Below is a small trained network, with its code and all its weights. Each question gives an input and a target symbol and asks what happens when units are switched off, that is, made to give their printed mean instead of their output.

import numpy as np


def w(rows, s, z=0):
    codes = np.array(rows[::2]) - 128.0
    scale = np.full(codes.shape[1], s)
    scale[-1] = z or s
    return codes * scale


def norm(h):
    return h / np.sqrt((h * h).mean(-1, keepdims=True) + 1e-5)


def f(y):
    return y / 2 * (1 + np.tanh(0.7978845608 * (y + 0.044715 * y**3)))


def softmax(a):
    e = np.exp(a - a.max(-1, keepdims=True))
    return e / e.sum(-1, keepdims=True)


def log_softmax(a):
    a = a - a.max(-1, keepdims=True)
    return a - np.log(np.exp(a).sum(-1, keepdims=True))


def net(x, mask):
    ids = ['βζημξστφ'.index(c) for c in x.split()]
    T = len(ids)
    res = E[ids] + P[:T]
    r = norm(res)
    for j in range(2):
        rows = slice(3 * j, 3 * j + 3)
        q, k, v = (r @ M[0][rows].T for M in (Q, K, V))
        z = softmax(np.where(np.tri(T) > 0, q @ k.T / 3**0.5, -1e9)) @ v
        o = O[0][rows]
        res = res + np.where(mask[j], z, o[:, -1]) @ o[:, :-1]
    y = f(norm(res) @ A[0][:, :-1].T + A[0][:, -1])
    res = res + np.where(mask[2:14], y, B[0][:, -1]) @ B[0][:, :-1]
    return log_softmax(norm(res)[-1] @ U[:, :-1].T + U[:, -1])


Q, K, V, O, A, B = {}, {}, {}, {}, {}, {}
E = w([
[140,122,90,42,146,182,87],'β',
[145,65,151,109,146,76,140],'ζ',
[132,86,125,92,127,140,58],'η',
[157,93,145,106,107,112,92],'μ',
[199,151,176,54,125,185,5],'ξ',
[128,90,148,99,243,190,67],'σ',
[179,42,241,130,152,100,156],'τ',
[225,189,111,109,166,84,180],'φ',
],0.016)
P = w([
[190,111,39,109,54,166,114],'0',
[80,148,145,76,255,7,85],'1',
[76,140,191,188,160,108,54],'2',
[150,52,35,246,72,78,110],'3',
[131,181,165,16,165,92,90],'4',
[84,192,184,145,120,170,113],'5',
[253,179,109,171,83,178,148],'6',
[76,216,138,84,166,83,139],'7',
],0.0095)
Q[0] = w([
[133,243,220,170,154,168,141],'H1',
[84,154,182,123,106,112,132],'H1',
[78,128,50,81,105,43,163],'H1',
[67,100,177,173,61,166,142],'H2',
[42,156,190,2,161,66,49],'H2',
[105,120,205,20,143,154,98],'H2',
],0.0077)
K[0] = w([
[170,130,167,108,148,166,138],'H1',
[142,98,155,137,89,168,164],'H1',
[92,167,95,180,126,178,114],'H1',
[149,101,100,97,98,165,72],'H2',
[109,158,176,171,96,253,199],'H2',
[187,154,86,173,131,155,159],'H2',
],0.011)
V[0] = w([
[124,128,105,78,210,104,103],'H1',
[79,97,132,217,134,162,85],'H1',
[54,221,172,114,147,106,118],'H1',
[104,1,147,134,204,186,73],'H2',
[90,174,101,201,190,38,15],'H2',
[77,160,151,178,196,130,217],'H2',
],0.0075)
O[0] = w([
[134,136,144,186,165,164,169,201],'H1',
[86,144,91,113,181,114,149,87],'H1',
[57,57,254,155,155,56,119,78],'H1',
[99,121,196,164,57,193,223,192],'H2',
[101,206,123,206,174,94,117,135],'H2',
[149,57,205,171,212,168,138,2],'H2',
],0.0081,0.0079)
A[0] = w([
[77,87,197,73,108,159,90,54],'N1',
[177,102,184,72,213,127,70,44],'N2',
[90,89,168,97,94,166,68,18],'N3',
[2,192,180,159,137,110,119,103],'N4',
[109,157,136,204,210,173,90,154],'N5',
[251,111,100,115,100,146,113,251],'N6',
[145,156,165,145,49,153,116,129],'N7',
[156,48,54,67,121,129,179,126],'N8',
[71,119,164,149,116,118,68,179],'N9',
[135,51,117,168,126,207,126,139],'N10',
[144,108,129,73,85,116,109,67],'N11',
[196,59,136,245,85,219,143,246],'N12',
],0.0099,0.0031)
B[0] = w([
[117,165,218,124,95,59,197,155],'N1',
[96,98,82,126,183,115,165,170],'N2',
[167,97,155,113,133,68,240,146],'N3',
[65,254,189,138,180,207,101,145],'N4',
[200,146,188,138,57,160,184,162],'N5',
[85,6,102,207,123,142,118,255],'N6',
[99,104,94,176,196,105,108,206],'N7',
[42,129,72,100,50,172,159,162],'N8',
[149,161,154,109,204,85,145,143],'N9',
[224,63,80,152,33,107,79,146],'N10',
[134,174,171,51,102,115,134,168],'N11',
[141,95,59,191,91,156,3,226],'N12',
],0.0084,0.0085)
U = w([
[121,57,209,70,99,111,215,189],'β',
[111,100,89,170,136,150,105,129],'ζ',
[48,162,167,107,179,176,169,209],'η',
[155,182,154,45,78,68,67,152],'μ',
[111,186,134,75,92,89,132,144],'ξ',
[82,140,158,137,106,152,125,3],'σ',
[216,107,58,103,1,104,130,202],'τ',
[151,90,92,84,229,64,147,169],'φ',
],0.0095,0.0033)

Each question gives the input, a string of symbols that net reads in full, and the target symbol t.
The units are the heads (3 rows each of Q, K, V and O) and the neurons (one row each of A and B). Each row of codes is followed by its name. A weight is (code - 128) times the scale printed after its matrix; where a second scale follows, it is the last column's (O, A, B and U).
mask holds one flag per unit, heads first, then neurons. A switched-off unit (its flag False) gives its mean, the last column of its rows in O or B, instead of its output. The means were averaged over made-up inputs and are rounded, as every weight is.
A unit's drop is (log p(t) with every unit on - log p(t) with that unit switched off) / (log p(t) with every unit on - log p(t) with every unit switched off).
The circuit of an input: a set's keep is (log p(t) with only the set's units on - log p(t) with every unit switched off) / (log p(t) with every unit on - log p(t) with every unit switched off). Starting from the 12 units with the biggest drops (on a tie, the unit counted first), units are removed one at a time, each time the one whose removal leaves the highest keep (on an exact tie, the one counted first), for as long as the keep stays at least 0.8.
circuit, biggest first: the units of the circuit, biggest drop first
most important unit: the unit with the biggest drop
k most important neurons: the k neurons with the biggest drops, biggest first
drop of u: that unit's drop, to one decimal
input η η ξ, target η: circuit, biggest first	[H1, N4, N12, H2]
input η τ σ φ η, target φ: 2 most important neurons	[N2, N12]
input ξ ξ ξ σ η μ ξ η, target μ: most important unit	H2
input η η τ, target η: circuit, biggest first	[H1, N4, N6]
input μ μ τ μ μ, target β: circuit, biggest first	[H2, N1]
input β φ ζ, target β: circuit, biggest first	[H2, N12]
input β ξ μ, target β: circuit, biggest first	[N3, N12, H1]
input τ ζ ζ ξ β τ ζ β, target β: circuit, biggest first	[H2, N12]
input ξ σ η ζ σ η η η, target ξ: circuit, biggest first	[N12, N6]
input ζ φ τ ζ τ η τ, target ζ: circuit, biggest first	[N6, N12]
input φ η μ φ η μ φ ξ, target φ: circuit, biggest first	[H2, N2]
input η φ σ η η τ, target η: circuit, biggest first	[H1, N4, H2, N7]
input φ η φ ξ β, target φ: 2 most important neurons	[N2, N12]
input τ η τ, target τ: circuit, biggest first	[H2, N10, H1]
input η τ φ φ η ζ, target η: most important unit	N4
input ξ ξ ξ σ, target τ: 2 most important neurons	[N10, N5]
input τ τ μ β η τ, target τ: 2 most important neurons	[N12, N4]
input σ μ ξ μ τ ξ η η, target μ: 2 most important neurons	[N6, N2]
input ζ β σ ξ τ ξ ξ, target ζ: 3 most important neurons	[N6, N7, N5]
input η η μ β ξ β, target η: circuit, biggest first	[N12]
input σ ξ β η τ τ η, target ζ: 2 most important neurons	[N7, N6]
input ζ β μ η τ μ η φ, target φ: drop of N10	0.0
input η φ μ ξ σ ξ ξ μ, target μ: drop of N12	0.1
input τ η σ β τ μ β σ, target β: drop of H2	0.6
